Below is a small trained network, with its code and all its weights. Each question gives an input and a target symbol and asks what happens when units are switched off, that is, made to give their printed mean instead of their output.

import numpy as np


def w(rows, s, z=0):
    codes = np.array(rows[::2]) - 128.0
    scale = np.full(codes.shape[1], s)
    scale[-1] = z or s
    return codes * scale


def f(y):
    return y / 2 * (1 + np.tanh(0.7978845608 * (y + 0.044715 * y**3)))


def softmax(a):
    e = np.exp(a - a.max(-1, keepdims=True))
    return e / e.sum(-1, keepdims=True)


def log_softmax(a):
    a = a - a.max(-1, keepdims=True)
    return a - np.log(np.exp(a).sum(-1, keepdims=True))


def net(x, mask):
    ids = ['ΛΣαδετ'.index(c) for c in x.split()]
    T = len(ids)
    res = E[ids] + P[:T]
    u = 0
    for l in range(3):
        q, k, v = (res @ M[l].T for M in (Q, K, V))
        z = softmax(np.where(np.tri(T) > 0, q @ k.T / 4**0.5, -1e9)) @ v
        res = res + np.where(mask[u], z, O[l][:, -1]) @ O[l][:, :-1]
        u += 1
        y = f(res @ A[l][:, :-1].T + A[l][:, -1])
        res = res + np.where(mask[u : u + 12], y, B[l][:, -1]) @ B[l][:, :-1]
        u += 12
    return log_softmax(res[-1] @ U[:, :-1].T + U[:, -1])


Q, K, V, O, A, B = {}, {}, {}, {}, {}, {}
E = w([
[188,196,161,176,78,108],'Λ',
[237,135,185,134,47,135],'Σ',
[176,244,173,11,78,88],'α',
[159,209,147,200,98,88],'δ',
[102,88,34,88,14,97],'ε',
[123,115,64,244,231,195],'τ',
],0.011)
P = w([
[188,166,72,72,254,111],'0',
[173,212,51,126,118,193],'1',
[159,171,100,153,118,148],'2',
[143,158,125,162,110,128],'3',
[123,150,145,159,106,119],'4',
[101,151,154,158,103,113],'5',
[82,151,160,153,97,113],'6',
[75,140,172,148,90,118],'7',
[63,134,170,140,82,125],'8',
[65,129,182,130,71,135],'9',
],0.0091)
Q[0] = w([
[91,205,86,153,67,159],'L0H0',
[170,146,142,115,100,88],'L0H0',
[87,89,108,130,192,201],'L0H0',
[72,130,101,2,160,116],'L0H0',
],0.0069)
K[0] = w([
[78,94,60,158,148,125],'L0H0',
[91,78,125,104,92,110],'L0H0',
[219,217,175,184,175,136],'L0H0',
[254,146,80,26,115,77],'L0H0',
],0.0062)
V[0] = w([
[44,53,59,92,78,130],'L0H0',
[220,221,170,72,68,140],'L0H0',
[113,172,105,143,228,50],'L0H0',
[172,124,192,253,184,208],'L0H0',
],0.0058)
O[0] = w([
[58,2,206,153,108,50,76],'L0H0',
[135,194,71,195,61,104,253],'L0H0',
[212,68,107,134,195,218,115],'L0H0',
[95,212,109,57,213,233,109],'L0H0',
],0.0066,0.0044)
A[0] = w([
[128,48,200,210,106,146,120],'L0N0',
[236,122,177,188,101,127,151],'L0N1',
[153,68,125,18,185,53,167],'L0N2',
[63,138,66,197,179,184,164],'L0N3',
[74,132,198,94,94,28,67],'L0N4',
[173,171,84,133,147,204,1],'L0N5',
[132,142,108,168,142,95,207],'L0N6',
[46,213,110,74,191,140,141],'L0N7',
[29,78,199,98,100,98,88],'L0N8',
[92,167,112,152,146,111,86],'L0N9',
[145,179,177,24,94,128,124],'L0N10',
[58,128,137,254,79,71,192],'L0N11',
],0.0074,0.0013)
B[0] = w([
[70,44,99,224,132,144,148],'L0N0',
[131,199,40,160,111,81,232],'L0N1',
[232,124,52,114,250,118,118],'L0N2',
[163,134,164,253,160,114,160],'L0N3',
[146,106,131,133,132,42,198],'L0N4',
[207,125,184,113,191,64,210],'L0N5',
[154,114,109,166,111,158,161],'L0N6',
[229,85,124,193,230,208,150],'L0N7',
[176,52,193,3,92,24,153],'L0N8',
[188,90,123,173,139,148,140],'L0N9',
[177,186,159,130,111,97,178],'L0N10',
[209,12,105,125,12,111,255],'L0N11',
],0.0054,0.0065)
Q[1] = w([
[178,138,176,121,99,102],'L1H0',
[68,79,133,116,166,208],'L1H0',
[65,2,164,128,174,156],'L1H0',
[99,123,114,108,144,158],'L1H0',
],0.0067)
K[1] = w([
[143,126,172,91,54,123],'L1H0',
[78,132,75,199,181,176],'L1H0',
[51,2,4,250,185,165],'L1H0',
[113,131,131,138,157,145],'L1H0',
],0.0055)
V[1] = w([
[104,110,198,124,133,32],'L1H0',
[99,32,133,157,107,122],'L1H0',
[167,107,99,254,160,195],'L1H0',
[108,156,125,158,126,75],'L1H0',
],0.0073)
O[1] = w([
[138,100,210,166,147,141,112],'L1H0',
[136,47,170,66,129,136,2],'L1H0',
[1,142,145,129,114,79,128],'L1H0',
[118,135,135,122,165,105,175],'L1H0',
],0.0071,0.0087)
A[1] = w([
[53,69,76,141,52,51,155],'L1N0',
[105,135,181,189,165,151,235],'L1N1',
[145,42,182,61,69,159,119],'L1N2',
[116,68,228,105,147,140,2],'L1N3',
[133,152,155,160,106,83,161],'L1N4',
[254,196,143,117,181,178,196],'L1N5',
[114,118,142,73,139,167,67],'L1N6',
[204,140,118,80,198,99,114],'L1N7',
[31,121,102,83,100,103,113],'L1N8',
[153,151,235,191,152,112,147],'L1N9',
[43,235,22,162,48,148,186],'L1N10',
[128,145,100,172,90,84,148],'L1N11',
],0.0078,0.0045)
B[1] = w([
[160,53,82,108,141,144,183],'L1N0',
[48,160,139,64,80,81,143],'L1N1',
[21,146,197,131,78,203,164],'L1N2',
[77,88,195,155,215,161,133],'L1N3',
[158,93,81,90,86,78,175],'L1N4',
[78,176,56,254,128,119,202],'L1N5',
[208,177,176,140,145,182,124],'L1N6',
[157,88,14,158,183,166,145],'L1N7',
[179,117,92,196,136,231,132],'L1N8',
[112,136,55,132,85,54,154],'L1N9',
[105,69,185,47,209,69,250],'L1N10',
[174,74,82,98,92,152,194],'L1N11',
],0.0061,0.022)
Q[2] = w([
[165,173,113,26,231,221],'L2H0',
[255,151,150,129,184,221],'L2H0',
[135,124,60,160,79,27],'L2H0',
[173,140,130,70,147,70],'L2H0',
],0.0062)
K[2] = w([
[150,189,92,209,171,48],'L2H0',
[147,219,111,145,161,64],'L2H0',
[166,27,141,126,47,254],'L2H0',
[144,89,55,168,130,160],'L2H0',
],0.0073)
V[2] = w([
[193,82,86,66,211,86],'L2H0',
[232,94,37,134,80,98],'L2H0',
[145,167,1,184,113,153],'L2H0',
[138,89,122,88,172,114],'L2H0',
],0.0069)
O[2] = w([
[239,205,149,57,160,217,197],'L2H0',
[113,234,77,104,26,196,253],'L2H0',
[96,171,47,11,74,88,177],'L2H0',
[166,120,115,100,191,253,158],'L2H0',
],0.0052,0.021)
A[2] = w([
[68,48,172,214,114,74,117],'L2N0',
[69,84,132,235,10,114,224],'L2N1',
[5,85,107,14,113,68,163],'L2N2',
[86,207,192,108,99,141,138],'L2N3',
[85,188,146,46,177,18,126],'L2N4',
[154,114,86,70,2,58,255],'L2N5',
[186,178,191,161,86,70,50],'L2N6',
[104,194,104,133,73,79,149],'L2N7',
[111,125,121,8,86,29,138],'L2N8',
[173,118,106,99,148,63,150],'L2N9',
[243,71,208,74,79,73,178],'L2N10',
[156,158,41,71,17,146,169],'L2N11',
],0.0055,0.0045)
B[2] = w([
[183,188,108,83,97,167,145],'L2N0',
[107,135,125,131,204,125,172],'L2N1',
[214,120,174,149,6,157,149],'L2N2',
[76,120,173,178,159,129,136],'L2N3',
[127,102,157,147,110,125,167],'L2N4',
[152,138,141,92,171,140,231],'L2N5',
[119,112,140,157,63,127,135],'L2N6',
[119,71,129,128,155,73,185],'L2N7',
[91,115,168,149,135,133,176],'L2N8',
[112,130,133,128,133,101,151],'L2N9',
[153,143,95,99,156,102,164],'L2N10',
[94,100,172,181,129,118,251],'L2N11',
],0.011,0.03)
U = w([
[115,125,90,101,100,158,4],'Λ',
[110,77,73,142,178,111,201],'Σ',
[195,160,80,153,56,150,18],'α',
[99,45,187,156,98,121,155],'δ',
[168,156,85,2,124,151,231],'ε',
[97,204,147,109,134,212,149],'τ',
],0.0083,0.0042)

Each question gives the input, a string of symbols that net reads in full, and the target symbol t.
The units are the heads (4 rows each of Q, K, V and O) and the neurons (one row each of A and B). Each row of codes is followed by its name. A weight is (code - 128) times the scale printed after its matrix; where a second scale follows, it is the last column's (O, A, B and U).
mask holds one flag per unit, layer by layer, with each layer's heads first. A switched-off unit (its flag False) gives its mean, the last column of its rows in O or B, instead of its output. The means were averaged over made-up inputs and are rounded, as every weight is.
A unit's drop is (log p(t) with every unit on - log p(t) with that unit switched off) / (log p(t) with every unit on - log p(t) with every unit switched off).
The circuit of an input: a set's keep is (log p(t) with only the set's units on - log p(t) with every unit switched off) / (log p(t) with every unit on - log p(t) with every unit switched off). Starting from the 12 units with the biggest drops (on a tie, the unit counted first), units are removed one at a time, each time the one whose removal leaves the highest keep (on an exact tie, the one counted first), for as long as the keep stays at least 0.8.
units of the circuit, in order: the units of the circuit, biggest drop first
most important unit: the unit with the biggest drop
top k neurons: the k neurons with the biggest drops, biggest first
k most important neurons of layer l: the k neurons of layer l with the biggest drops, biggest first
input Σ Λ ε δ Σ ε, target δ: units of the circuit, in order	[L0H0, L1H0, L2N2]
input ε δ τ δ Λ α α Σ Σ, target α: 2 most important neurons of layer 1	[L1N2, L1N5]
input Λ Λ δ Λ, target δ: units of the circuit, in order	[L1H0, L2H0, L2N10]
input Σ α ε, target ε: units of the circuit, in order	[L2H0, L2N5, L1N2]
input ε δ τ Σ Σ, target τ: units of the circuit, in order	[L0H0, L2H0, L1N0, L1N5]
input α Λ ε τ α Λ Λ Λ Σ, target α: units of the circuit, in order	[L1N10]
input τ α ε α ε ε α Σ τ, target τ: top 2 neurons	[L2N0, L2N11]
input τ ε Λ ε ε α Σ α Σ Λ, target α: units of the circuit, in order	[L1H0, L1N10, L2N8]
input δ δ δ δ Σ α τ ε Σ, target ε: top 3 neurons	[L1N5, L1N10, L0N5]
input Σ δ Σ, target δ: top 2 neurons	[L1N5, L2N11]
input τ Σ ε δ Σ, target ε: top 2 neurons	[L1N10, L1N5]
input ε ε ε δ τ α δ Λ δ, target α: top 2 neurons	[L2N11, L2N0]
input Σ Σ α ε Σ ε ε τ α Λ, target α: 3 most important neurons of layer 0	[L0N8, L0N4, L0N1]
input ε δ τ δ δ ε Λ τ, target δ: top 2 neurons	[L1N1, L1N10]
input Σ α ε τ Σ, target τ: most important unit	L2H0
input Λ Λ α, target Σ: top 2 neurons	[L1N5, L2N7]
input δ α Λ, target Σ: 2 most important neurons of layer 2	[L2N7, L2N11]
input Λ ε τ δ τ Σ δ, target τ: top 2 neurons	[L1N10, L1N0]
input τ ε Σ α δ τ α τ, target τ: 2 most important neurons of layer 1	[L1N10, L1N5]
input α Σ τ α τ τ, target δ: most important unit	L1H0
input Λ Λ ε τ ε Λ Σ α, target Σ: top 2 neurons	[L1N10, L1N7]
input ε τ Λ, target τ: 3 most important neurons of layer 1	[L1N0, L1N5, L1N7]
input τ Λ δ δ, target δ: top 2 neurons	[L2N2, L2N4]
input τ α δ Λ, target Σ: top 2 neurons	[L1N5, L2N7]
input δ α Σ, target Σ: 4 most important neurons of layer 1	[L1N5, L1N10, L1N2, L1N1]
input Σ δ ε ε Σ α, target δ: top 3 neurons	[L1N10, L1N0, L0N5]
input τ τ Σ, target Σ: most important unit	L0H0
input Σ τ Σ ε δ ε, target δ: 3 most important neurons of layer 2	[L2N11, L2N2, L2N0]
